Each row of numbers belongs to one of the elements below and depends on some of the facts about them. Some rows are named. Which element is each other row?

Known rows:
ragram: [-35 -27 -45  -2  -8  21  29 -27  13   5   3  -2 -24 -24  24 -49  -3 -12
  -9  -8  21   3 -13   6  38  15 -25 -35  12  14  -1  17  18  30  -9]
grenom: [-36 -22 -66  -2 -13  -7  39 -28  56 -44  43  12 -24   8  -1 -11  36 -15
   5  -4  -9  13 -25  35  32   4 -36 -18  12  31  -2 -21  32   0  57]
riza: [-18  12  20 -25  -6 -23  27 -22  11  -3  20 -61 -24  13  28  -6 -30 -17
 -15  -6   4  20 -11  39  14   8  32 -39  16  14  -5 -17  28 -35 -18]
trugo: [-44  -9 -55  25 -11  10  33 -31  32 -24  22  -1   8  12  -4 -21   8 -22
  -5  -6   2  15  -7  17  21   5 -24 -13  22  14   4 -36  29   6   9]
bruskun: [-34 -23 -46   8  -7  26  35 -30   2  11   8 -20   3 -36  15 -59  -9 -18
  -1  -5   6   5  -9  28  34  12 -28 -35  13   4  -4  -1  17  38 -28]
roflestur: [-25  23  12   5  -9 -18  31 -35   2 -12  22 -52  32  21 -10  24 -23 -38
 -29 -15  -4  27   8  76  11   7  49 -51  18  11 -13 -28  21 -36 -12]
truvo: [-25 -28 -63 -14  -9   8  45 -36  36  -3  38  35 -44 -43  23 -55  19  -6
 -13  11   4   4 -28  37  61  17 -23 -48  14  31 -13  32  29  43  10]
neku: [-45  -7 -55  27 -11  12  33 -32  33 -23  20   3   8  11  -4 -23   9 -21
  -5  -6   3  15  -5  15  22   5 -22 -14  24  14   4 -34  29   9   7]
grene: [-34 -17 -59  -4 -11 -11  28 -28  26  13  16  30  -9   1  -1 -25  12 -14
 -11 -13  27  10  -7  10  14  14  -9 -21  25  24  -6  28  16  40 -30]
noka: [-14 -26 -73  -3  -7  -5  40 -39  45  -7  47  50 -58 -46  21 -58   9  -8
  -8   4  21  11 -33  25  63  18 -26 -48  12  28 -17  17  29  46  16]
dredo: [-61  -4 -46   5 -12  31  31 -24  33 -42  -2  -5  19  28   6  -9  15 -19
 -12   4   4   1  -6   3  28   6 -39 -19  21  17  14 -11  21   5  13]
trobi: [-45 -10 -52  27 -11  12  31 -31  40 -24  11  13  -2  18   0 -22  16 -17
  -8  -4  14  13  -4   5  24   6 -24 -19  26  20   4 -25  28   6  13]
nitrek: [-49   4 -31  10  -6  19  33 -35  45 -32  30  16 -10  21  -2  26   8 -18
 -48   6   3  11 -13  48  33  19  12 -28  35  33  -6  35  25  -2  55]
bagu: [-35 -15 -61  -2  -8  17  31 -33   7  -2  34  -4 -12 -41  18 -51 -35 -22
 -14  -8  11   9 -26  13  45  17 -21 -18   8   1  -3  -3  24  43 -18]
flokin: [-42 -20 -24  31  -1  17  40 -24  42  38  12  -3   1  25 -10  -9  48   3
 -11  11 -16  11   9  60 -19  14   5  -2  64  38  -4  50  25  18   0]
skiki: [-45 -28   1  46   4  49  30 -18  17  36 -20 -50  -7  11  13 -34  15   0
  -7   3  -1   7  12  32 -10  13 -10  -9  53  16   7  23  21   5   6]
fleleskan: [-32   5 -14  24   3  28  29 -26  34  -8  13 -20  -9  -2  16 -25 -14 -11
 -10  20  14  12 -11  24  23  14 -25 -29  40  10  -2   3  20  16   4]

How the elements are related:
notetir (β soples)
fisu (θ megum) (ω 420) (Ξ 229)
beba (β nanes,flasi) (θ notetir)
stutram (θ vemol) (ω 601) (Ξ 526)
flalus (θ beba) (ω 601) (Ξ 526)
zomes (β fleleskan) (θ plasavul) (ω 601) (Ξ 229)
drasta (β griplasir) (θ kugrarom) (ω 49) (Ξ 526)
troplal (θ soske)
favul (θ trobro)
meski (θ zodo) (ω 420) (Ξ 526)
neku (β pigibrin) (θ fligun)
pofos (θ beba) (ω 420) (Ξ 526)
groman (θ plitus) (ω 601) (Ξ 229)
zelos (θ pepi) (ω 601) (Ξ 526)
sesto (θ fligun) (ω 601) (Ξ 526)
busto (β sedriklok) (θ zodo) (ω 601) (Ξ 229)
batre (β bruskun) (θ femo) (ω 49) (Ξ 526)
nanes (θ trobi) (ω 420) (Ξ 229)
plukir (β bagu) (θ trobro) (ω 49) (Ξ 229)
gredir (θ soske)
dredo (θ plitus)
dusur (β miflotil) (θ megum) (ω 49) (Ξ 526)
flasi (θ trugo) (ω 420) (Ξ 229)
farok (β tribrel) (θ brosti) (ω 601) (Ξ 526)
skiki (θ tegram) (ω 601) (Ξ 526)
grenom (β skazu,sedriklok) (θ rabar)
veror (θ rabar)
femo (θ lezak)
bisku (θ truplo) (ω 601) (Ξ 229)
vavi (θ veror) (ω 601) (Ξ 229)
tosan (β skazu,vidrutri,sedriklok,flasi) (θ veror) (ω 420) (Ξ 526)
lufla (β sesto) (θ flaviklas) (ω 420) (Ξ 229)
roflestur (β griplasir,bruskun) (θ lupu) (ω 49) (Ξ 526)
stezas (θ skava)
bradrar (θ fligun) (ω 49) (Ξ 229)
skazu (θ plogugos) (ω 601) (Ξ 229)
broklik (θ vemol) (ω 49) (Ξ 526)
gista (θ dregum) (ω 49) (Ξ 229)
vidrutri (θ fligun) (ω 420) (Ξ 229)
kegrem (θ zodo) (ω 601) (Ξ 229)
brosti (θ lututro)
dirok (β skazu) (θ favul) (ω 601) (Ξ 526)
betin (β pigibrin,busto,bruskun) (θ veror) (ω 420) (Ξ 526)
trobi (θ rabar)
bruskun (θ trugo) (ω 601) (Ξ 229)
truplo (β farok,saplak) (θ rabar)
lezak (θ lututro)
troflum (θ stezas) (ω 49) (Ξ 229)
maplim (θ troplal) (ω 49) (Ξ 526)
plogugos (θ grestok)
tripogal (θ dredo) (ω 601) (Ξ 526)
tribrel (θ nivi) (ω 601) (Ξ 229)
pigibrin (β fletan) (θ megum) (ω 420) (Ξ 526)
tusketrar (β sedriklok,fleleskan,busto) (θ fligun) (ω 601) (Ξ 229)
sabun (β nastam) (θ pegradro) (ω 601) (Ξ 229)
grobi (θ pepi) (ω 420) (Ξ 229)
repom (β laski) (θ troplal) (ω 420) (Ξ 526)
soklar (β nanes,sedriklok) (θ pepi) (ω 49) (Ξ 229)
broki (θ zodo) (ω 49) (Ξ 229)
skagregum (β skazu,brugukles) (θ nivi) (ω 601) (Ξ 229)
beretruk (θ femo) (ω 49) (Ξ 526)
ruskikle (θ notetir) (ω 601) (Ξ 229)
brotrir (θ grestok) (ω 49) (Ξ 229)
zodo (θ flaviklas)
plopal (β skazu,vorun) (θ grenom) (ω 601) (Ξ 526)
triflek (θ grenom) (ω 601) (Ξ 526)
vano (θ favul) (ω 49) (Ξ 526)
flaviklas (θ plitus)
tidra (θ plogugos) (ω 601) (Ξ 526)
fleleskan (θ veror) (ω 601) (Ξ 526)
koskatom (β sedriklok,laski) (θ beba) (ω 49) (Ξ 229)
nafego (β miflotil) (θ brabe) (ω 601) (Ξ 229)
festubro (β vadrek) (θ lututro) (ω 420) (Ξ 526)
trodrin (β truvo) (θ tegram) (ω 601) (Ξ 229)
drirum (β vorun,sedriklok,beba) (θ lututro) (ω 49) (Ξ 229)
baflom (θ vemol) (ω 601) (Ξ 229)
rabar (β fleleskan)
plosir (θ flaviklas) (ω 49) (Ξ 229)
plugro (θ trugo) (ω 49) (Ξ 229)
tradrovok (θ grestok) (ω 601) (Ξ 229)
laski (β bagu) (θ gredir) (ω 49) (Ξ 526)
pegradro (θ fligun)
vume (θ soske) (ω 49) (Ξ 229)
teklu (θ plogugos) (ω 49) (Ξ 229)
riza (β grenom) (θ zoskin) (ω 601) (Ξ 526)
miflotil (θ skava) (ω 601) (Ξ 229)
nitrek (β nanes,sedriklok) (θ pepi) (ω 49) (Ξ 526)
totrim (β skazu,noka) (θ stezas) (ω 601) (Ξ 229)
truvo (β sedriklok) (θ notetir) (ω 601) (Ξ 229)
trutem (θ veror) (ω 49) (Ξ 229)
sadil (β voror) (θ kugrarom) (ω 420) (Ξ 229)
grarer (θ zoskin) (ω 49) (Ξ 526)
griplasir (θ stezas) (ω 601) (Ξ 229)
pluklu (β festubro) (θ notetir) (ω 601) (Ξ 229)
sevi (θ lezak) (ω 601) (Ξ 526)
flubru (θ brosti) (ω 601) (Ξ 229)
tovan (θ brosti) (ω 420) (Ξ 229)
vemol (θ kugrarom)
vorun (β nanes) (θ fligun) (ω 601) (Ξ 229)
zoskin (β beba) (θ lezak)
trugo (β betin)
lupu (θ lezak)
skitu (θ stezas) (ω 601) (Ξ 229)
klibim (β maplim) (θ gredir) (ω 601) (Ξ 526)
fleflon (θ trugo) (ω 601) (Ξ 229)
flokin (β sedriklok,baklor) (θ plasavul) (ω 420) (Ξ 526)
drukluk (β nanes,vidrutri,riza) (θ stezas) (ω 601) (Ξ 526)
stirok (θ dredo) (ω 601) (Ξ 229)
bidre (β sedriklok,griplasir) (θ tegram) (ω 601) (Ξ 229)
ragram (θ grenom) (ω 601) (Ξ 229)
trobro (θ skava)
pledi (θ plogugos) (ω 420) (Ξ 229)
grire (β sedriklok) (θ tegram) (ω 49) (Ξ 229)
dudri (θ lututro) (ω 601) (Ξ 526)
skubre (β skazu,vorun,betin) (θ plasavul) (ω 601) (Ξ 526)
satran (β vidrutri) (θ lupu) (ω 49) (Ξ 526)
plasavul (θ soske)
soples (β skazu,diplel) (θ trugo) (ω 601) (Ξ 526)
ridadror (β sedriklok) (θ tegram) (ω 601) (Ξ 229)
fletri (θ femo) (ω 601) (Ξ 526)
brugukles (β fleleskan) (θ femo) (ω 49) (Ξ 526)
tegram (β voror) (θ soske)
stonazun (θ zodo) (ω 420) (Ξ 229)
nastam (β beba) (θ lupu) (ω 49) (Ξ 229)
dremu (θ kugrarom) (ω 49) (Ξ 526)
flaklos (β truvo) (θ neku) (ω 49) (Ξ 229)
vulo (θ megum) (ω 601) (Ξ 526)
vadrek (θ femo) (ω 49) (Ξ 526)
grene (θ stezas) (ω 420) (Ξ 229)
trarar (θ gredir) (ω 601) (Ξ 526)
nuklugil (β bruskun) (θ flaviklas) (ω 49) (Ξ 229)
megum (θ brabe)
gega (θ lupu) (ω 601) (Ξ 526)
stanis (θ soske) (ω 420) (Ξ 526)
noka (β sedriklok,tovan) (θ nivi) (ω 601) (Ξ 229)
gedan (θ lupu) (ω 420) (Ξ 526)
rukloram (β graror,riza) (θ plasavul) (ω 420) (Ξ 229)
rugivis (θ gredir) (ω 49) (Ξ 526)
bagu (β tosan) (θ grestok) (ω 601) (Ξ 229)
diskas (β vorun) (θ lututro) (ω 49) (Ξ 526)
saplak (θ pepi) (ω 601) (Ξ 229)
ragur (θ plitus) (ω 49) (Ξ 229)
nivi (θ beba)
nikla (β gista) (θ lupu) (ω 420) (Ξ 229)
skivir (β sedriklok,megum) (θ favul) (ω 420) (Ξ 526)
diplel (β sedriklok,bruskun) (θ soske) (ω 601) (Ξ 526)
sedriklok (θ pepi)
fletan (β sedriklok) (θ brosti) (ω 420) (Ξ 229)
brego (θ flaviklas) (ω 601) (Ξ 229)
klume (β megum) (θ zoskin) (ω 601) (Ξ 229)
graror (β kugrarom) (θ notetir) (ω 601) (Ξ 229)
nebrel (θ notetir) (ω 49) (Ξ 229)
tatrogra (θ nivi) (ω 601) (Ξ 229)
zeflik (θ brabe) (ω 601) (Ξ 229)
moskon (θ beba) (ω 49) (Ξ 526)
grestok (β kugrarom,truvo) (θ kugrarom)
klebu (θ plasavul) (ω 601) (Ξ 526)
skodos (θ plasavul) (ω 601) (Ξ 229)
dregum (θ rabar)
bogol (β bagu) (θ tegram) (ω 49) (Ξ 229)
bikla (β riza) (θ beba) (ω 420) (Ξ 526)
baklor (β sedriklok) (θ gredir) (ω 420) (Ξ 526)
voror (θ dredo) (ω 49) (Ξ 526)

Which element is each row?
No name comes twice in this set of rows, the named rows included.
[-49 -58 -31  23  -7  45  32 -21  -7  51 -25 -35 -13 -17  17 -62  20  -4
  -4 -22   1   0  10  21   4  14 -12 -13  25  15   6  30  19  25 -12] => skodos
[-28  18  15 -12 -12 -26  25 -30   9 -16  16 -41   2  36   0  35 -21 -32
 -39 -22   8  24   4  54  11   9  58 -46  17  20 -10 -12  23 -50   7] => satran
[-37   5 -21   5   0  18  25 -25  37 -15  24 -14 -29   2  24 -13 -27 -10
 -25  12  17  12 -23   9  27  18 -11 -13  36  13   2  11  26   9  17] => drukluk
[-57 -57 -53  20 -13  40  44 -34   9  25  -2   3   2  -5  -9 -21  53 -13
 -28 -25 -19  -1   9  68  21  16   8 -25  23  36  -5  57  21  20  37] => grire
[-21 -17  -7 -43 -17 -23  31 -26 -12  14   5 -41 -25 -15  30 -38 -18 -19
 -11 -25   8  11  -7  28  29   8  31 -50  -6  15  -6  -7  25 -12 -44] => klume
[-24 -16 -46 -45 -18 -36  45 -33  25  13  34  25 -18  -4   6 -19  31 -10
 -15  -7  -5  10 -12  54  28  11  23 -42  14  42 -15  37  27  21 -35] => fletan
[-26   7 -41  -5  -3 -20  32 -25  57 -16  53  12 -20  19  -4  11   7 -11
 -11  11   6  20 -24  41   7  13 -12  -6  40  31  -9  21  24  15  19] => tosan
[-42 -20 -25  25  -2  17  45 -26  47  32  17   5  -1  22  -9  -7  57   6
 -12  16 -20  10   6  68 -11  14   3  -8  64  44  -6  59  27  21   5] => baklor
[-59  -9 -24  63   0  51  30 -32   6  17  11 -40  40  15 -22   6 -10 -27
 -36 -13 -13  17  12  57  -6  17  16   5  47   7   1   8  21   5  20] => laski
[-47 -45 -52  18 -11  10  31 -23   4  55   0  -7   4   3  -8 -35  23  -9
  -7 -29   2   9  10  25 -17  14   6   9  34  21   1  36  19  33 -32] => rukloram
[-15  22  16 -21 -10 -51  26 -24  23  13  16 -27  -5  41   4  14  -7 -17
 -17  -9  16  26   5  40 -12   6  49 -36  34  27 -10  -2  24 -28 -50] => gedan
[-29  10 -37   6  -3  -7  38 -30  62  -7  39  31  -9  17  -4   4  23  -5
 -17  25   6  15 -14  44  14  15  -9 -22  52  37 -10  35  24  25   3] => skivir
[-25  24  11   7  -8 -16  31 -35   2 -13  23 -53  35  19 -11  23 -24 -39
 -28 -16  -5  28   7  77  12   7  46 -50  17   9 -14 -30  21 -34 -12] => batre
[-27 -23 -19 -26 -13  -5  30 -25  -3  14   0 -27 -24 -16  29 -42  -9 -16
 -10 -20  15   7  -6  17  30  11   8 -45   2  15  -3   4  21   3 -32] => flubru
[-61 -43 -52  39 -11  45  30 -33 -16  32  -2 -24  28  -7 -17 -22   3 -28
 -30 -40  -7   8  12  45   4  16  12  -2  20   8   1  19  17  23   7] => bogol

The same elements again, as new rows of numbers:
Some rows with their names:
teklu: [  5  -7 -12 -13 -29   4  -6  12  20   9   0 -28   7   1  -1  -1  -9   6
  -8 -38   6   4 -16  32 -19 -13 -18]
bruskun: [  1 -12   1  -4 -11   9 -13  17  13  -2   8 -19   5  10  -2 -11   0   2
  -5 -30  14 -14 -15  -4 -10  10   3]
trobro: [-31 -25 -33 -19 -17   3  33   3  21  11   9  31   7  -8  20  19 -19  -2
 -32  -3 -11  -3 -21  -2  21  18 -28]
pepi: [-30 -23 -32 -16 -16   2  30   3  19  13   7  33   7  -8  19  19 -18  -3
 -28   0 -12  -4 -19  -3  21  17 -27]
truplo: [-33 -22 -34 -24 -12   4  27  -4  17  16  15  36   9  -8  22  23 -19   1
 -39 -10 -20  -1 -20 -10  21  15 -17]
moskon: [ -2 -13 -18  -9 -21   9   3   6  15  -6   4 -35  -4 -13   5   4 -13  -2
  10 -67  20  25 -13  33 -11 -11 -12]
flubru: [ -5   2  -8   8 -12   9 -20   9  14   1   4  -4  11   1 -20 -20  -4  -8
  11  -6   1 -10  -1 -22 -12   0  -8]
stonazun: [-15 -20 -10  -8 -34  24  10  17  24 -12   8 -32  15  -7  -4 -10 -10  18
 -24 -39  24  -7  -7  23 -28  -4  -2]
tusketrar: [ -3  -4   1  -7   5   3  -9   8  15  -1  15 -17  14  12 -14  -8  -6   6
 -15 -35  10  -5 -11   2 -10   5  13]
soske: [-12 -24  -3   4   0 -17  17   0  19  20   6  32   6  -9  34  38  -8  -6
 -32  30 -21 -11 -11   5  26  24 -21]
stanis: [  1 -24  21  28  -3  -2  -3   5  18  -4   7 -23   2 -27  18  22   0   0
  -6 -10  18   5  11  21  -9   3   9]
drukluk: [-18 -13  -9   3   8  14  -7  -8  16 -13  16 -33   1  -2   1  -2  -1  -6
  -3 -59  -2  15   1   6  -4   7   3]
repom: [  2 -20  21  23   2  -1  -8  -1  13  -1  13 -22   4 -26  20  24   0   3
 -15 -20  12   8  13  13 -11  -1  23]
flaviklas: [-38 -26 -43 -29 -22  13  39   6  20   3   9  23   7  -3  17  12 -21   2
 -33 -25  -4  -1 -26   5  16  18 -28]
sevi: [-10   5 -16  20  -4  11 -19  -2   8  -6   5   7   1 -20 -25 -19 -11 -23
  38 -14   8  11   9 -42  -3  -6  -3]
bikla: [-20 -21  -9  -1 -16  23   5   1  14 -19  15 -31   7 -22   5   4 -11   8
 -15 -61  21  15   4  14 -20  -7  16]
bidre: [ 14  -5  30  14  22 -17 -19   5  14   5  13 -19  13  12   0  12   3   2
 -18  -4   0 -10  -3  15  -6  11  17]

Name these rows:
No name comes twice in this set of rows, the named rows included.
[-11  -7  -5 -14   3   9  -2  10  18 -14  16 -27  16  18 -21 -11 -10   9
 -18 -50  14  -1 -17  17 -14   4   9] => noka
[-30 -14 -28 -19   0  -9  42   5  23  10  12  41  14  -6   3  20 -29   0
 -34   4   2   4 -20   7  21  17 -19] => sedriklok
[ 17 -13  11  15  -3 -14 -12   1  14  10   1 -26  -6 -16  18  24  -2  -8
   9 -26   7  18  -2  33  -3  -5  -7] => maplim
[-12 -16 -11 -11 -15  18  -2  15  20 -11   8 -33   7  14  -8 -18  -1   6
 -11 -47  13  -8 -17  13 -13  10 -11] => brego
[-19 -21  -1 -13 -13  19 -16   6  16 -19  12 -27  12  19 -13  -7  -1  10
  -9 -51  -3  -9 -23   9 -13  -7   5] => skagregum
[-16 -20 -11  -1  -3  18   4   7  16 -21  10 -34  -4  -1  -1  -8  -3  -6
   8 -62  22  11 -11  12  -3  11  -3] => flalus
[  6  14 -23   5 -20   4 -30  -9  -1  12   3  13   3 -32 -17  -4 -20 -17
  35 -28   0  26   6 -35 -13 -35   7] => brugukles
[ -6  11 -11  15 -30  14 -25   0  10   7   6  17  24 -28 -28 -16 -16  -1
   3  12   0  -4  18 -42 -29 -27  11] => nikla
[ -6   0  -2 -11  10   2  -1   9  17  -7  17 -21  18  16 -22 -11 -12   8
 -20 -44  16   0 -12  14 -14   6  14] => truvo
[ -3 -25  29  24  19  -4 -26 -10  13 -11  13 -23   0   0  10  25   9  -8
   7 -26 -14   5  -4  11   5   1  13] => skubre
[ -3   4 -20   4 -16   5 -21 -12   9   5   5  -7   4 -24 -12   4 -15 -11
  21 -39  -8  29   4  -3 -12 -30  -3] => diskas
[-14 -18  -7   4   1  13   1   6  17 -14  11 -28  -5  -3   0  -5  -1  -8
   8 -53  17  10  -8   7  -1  11  -3] => stutram
[  9 -14  26  14  29 -13 -12   2   9  -5  18 -15   0  -2   3  18  -2  -5
   1 -32  18   8  -5   6   5  10  28] => diplel
[-14 -16 -13 -12 -16  20   0  15  21 -12   8 -35   7  15  -8 -18  -2   5
 -12 -49  13  -8 -18  15 -14  10 -11] => kegrem
[-11  -2 -12  10   2  12 -19  -6   6  -7  12  -5   1 -13 -13 -10  -7 -14
  20 -37   3  13   5 -30  -4  -4   9] => farok

